Below are the code and all the weights of a small trained network. Each question names an input and a class and asks about switching units off, where a switched-off unit gives its printed mean instead of its output.

import numpy as np


def w(rows, s, z=0):
    codes = np.array(rows[::2]) - 128.0
    scale = np.full(codes.shape[1], s)
    scale[-1] = z or s
    return codes * scale


def norm(h):
    return h / np.sqrt((h * h).mean(-1, keepdims=True) + 1e-5)


def f(y):
    return np.maximum(y, 0)


def log_softmax(a):
    a = a - a.max(-1, keepdims=True)
    return a - np.log(np.exp(a).sum(-1, keepdims=True))


def net(x, mask):
    res = np.array(x, float).reshape(1, 4) / 4 @ E
    u = 0
    for l in range(4):
        y = f(norm(res) @ A[l][:, :-1].T + A[l][:, -1])
        res = res + np.where(mask[u : u + 6], y, B[l][:, -1]) @ B[l][:, :-1]
        u += 6
    return log_softmax(norm(res)[-1] @ U[:, :-1].T + U[:, -1])


A, B = {}, {}
E = w([
[8,122,125,172,121],'x0',
[45,203,151,84,80],'x1',
[136,40,118,117,31],'x2',
[129,123,207,181,149],'x3',
],0.012)
A[0] = w([
[214,126,103,126,175,22],'0.n1',
[132,192,138,103,114,5],'0.n2',
[158,104,181,120,65,52],'0.n3',
[62,254,148,114,136,117],'0.n4',
[86,80,197,193,171,57],'0.n5',
[28,126,91,127,121,217],'0.n6',
],0.031,0.0034)
B[0] = w([
[183,170,83,101,182,206],'0.n1',
[132,31,83,164,160,168],'0.n2',
[139,136,103,146,68,188],'0.n3',
[82,104,215,4,169,250],'0.n4',
[119,72,162,182,201,212],'0.n5',
[94,184,54,146,113,222],'0.n6',
],0.039,0.019)
A[1] = w([
[143,167,125,112,42,67],'1.n1',
[119,102,39,110,63,32],'1.n2',
[124,141,83,130,3,73],'1.n3',
[134,176,164,133,91,9],'1.n4',
[115,243,142,161,6,95],'1.n5',
[124,200,181,119,124,4],'1.n6',
],0.026,0.0033)
B[1] = w([
[96,80,79,146,133,189],'1.n1',
[82,75,80,79,76,252],'1.n2',
[79,86,105,127,47,254],'1.n3',
[121,99,104,124,165,131],'1.n4',
[146,135,104,155,5,231],'1.n5',
[123,95,112,131,117,137],'1.n6',
],0.031,0.0091)
A[2] = w([
[34,129,149,141,175,166],'2.n1',
[252,139,70,125,205,163],'2.n2',
[206,13,63,112,149,236],'2.n3',
[89,209,221,117,100,25],'2.n4',
[178,169,113,111,110,4],'2.n5',
[115,199,118,211,140,52],'2.n6',
],0.025,0.0024)
B[2] = w([
[60,57,90,36,152,215],'2.n1',
[133,254,175,100,116,248],'2.n2',
[210,221,137,150,51,242],'2.n3',
[150,99,195,64,86,149],'2.n4',
[96,171,144,148,189,151],'2.n5',
[118,184,121,201,156,146],'2.n6',
],0.026,0.017)
A[3] = w([
[224,110,175,100,83,252],'3.n1',
[198,151,125,135,153,48],'3.n2',
[181,11,221,186,97,210],'3.n3',
[98,137,163,176,135,69],'3.n4',
[155,104,252,165,138,50],'3.n5',
[101,92,156,64,127,3],'3.n6',
],0.031,0.0028)
B[3] = w([
[91,207,105,162,128,210],'3.n1',
[115,168,144,133,115,206],'3.n2',
[253,131,74,119,133,177],'3.n3',
[137,134,104,158,133,149],'3.n4',
[154,84,125,68,104,171],'3.n5',
[141,136,208,116,100,250],'3.n6',
],0.045,0.013)
U = w([
[111,111,211,195,104,5],'0',
[108,115,213,190,103,6],'1',
[223,58,102,164,186,114],'2',
[72,86,224,7,164,175],'3',
[178,252,149,123,113,190],'4',
[79,117,68,140,11,173],'5',
[114,114,190,175,111,14],'6',
[60,95,87,209,196,110],'7',
],0.02,0.012)

Each question gives the input, the list of numbers given to net, and the class t.
The units are the neurons (one row each of A and B). Each row of codes is followed by its name. A weight is (code - 128) times the scale printed after its matrix; where a second scale follows, it is the last column's (A, B and U).
mask holds one flag per neuron, layer by layer. A switched-off neuron (its flag False) gives its mean, the last column of its row in B, instead of its output. The means were averaged over made-up inputs and are rounded, as every weight is.
A unit's drop is (log p(t) with every unit on - log p(t) with that unit switched off) / (log p(t) with every unit on - log p(t) with every unit switched off).
The circuit of an input: a set's keep is (log p(t) with only the set's units on - log p(t) with every unit switched off) / (log p(t) with every unit on - log p(t) with every unit switched off). Starting from the 12 units with the biggest drops (on a tie, the unit counted first), units are removed one at a time, each time the one whose removal leaves the highest keep (on an exact tie, the one counted first), for as long as the keep stays at least 0.8.
units of the circuit, in order: the units of the circuit, biggest drop first
unit that matters most: the unit with the biggest drop
k most important neurons: the k neurons with the biggest drops, biggest first
k most important neurons of layer l: the k neurons of layer l with the biggest drops, biggest first
drop of u: that unit's drop, to one decimal
input [7,5,-8,-6], class 3: units of the circuit, in order : 0.n4
input [7,-8,-6,-3], class 7: units of the circuit, in order : 0.n4, 0.n5
input [1,-1,-2,8], class 2: 2 most important neurons : 0.n5, 3.n3
input [8,-4,-4,-8], class 5: 2 most important neurons : 0.n6, 0.n5
input [5,-4,-5,8], class 2: 2 most important neurons : 0.n5, 3.n3
input [0,5,6,8], class 5: 3 most important neurons of layer 0 : 0.n4, 0.n3, 0.n2
input [6,-4,3,5], class 2: 3 most important neurons of layer 0 : 0.n5, 0.n4, 0.n1
input [8,2,5,1], class 5: 4 most important neurons of layer 0 : 0.n6, 0.n4, 0.n1, 0.n2
input [1,-3,5,7], class 2: 2 most important neurons : 0.n5, 0.n1
input [2,-5,5,4], class 2: 2 most important neurons : 0.n1, 0.n5
input [6,-1,0,-2], class 7: 3 most important neurons : 0.n6, 0.n5, 0.n3
input [7,-4,2,-4], class 5: 2 most important neurons of layer 0 : 0.n4, 0.n6
input [3,-6,0,6], class 2: drop of 0.n5 : 1.0
input [-3,7,3,-2], class 3: drop of 0.n4 : 2.1
input [-5,4,-3,-6], class 3: drop of 0.n4 : 5.4
input [-7,4,7,-8], class 5: unit that matters most : 0.n4
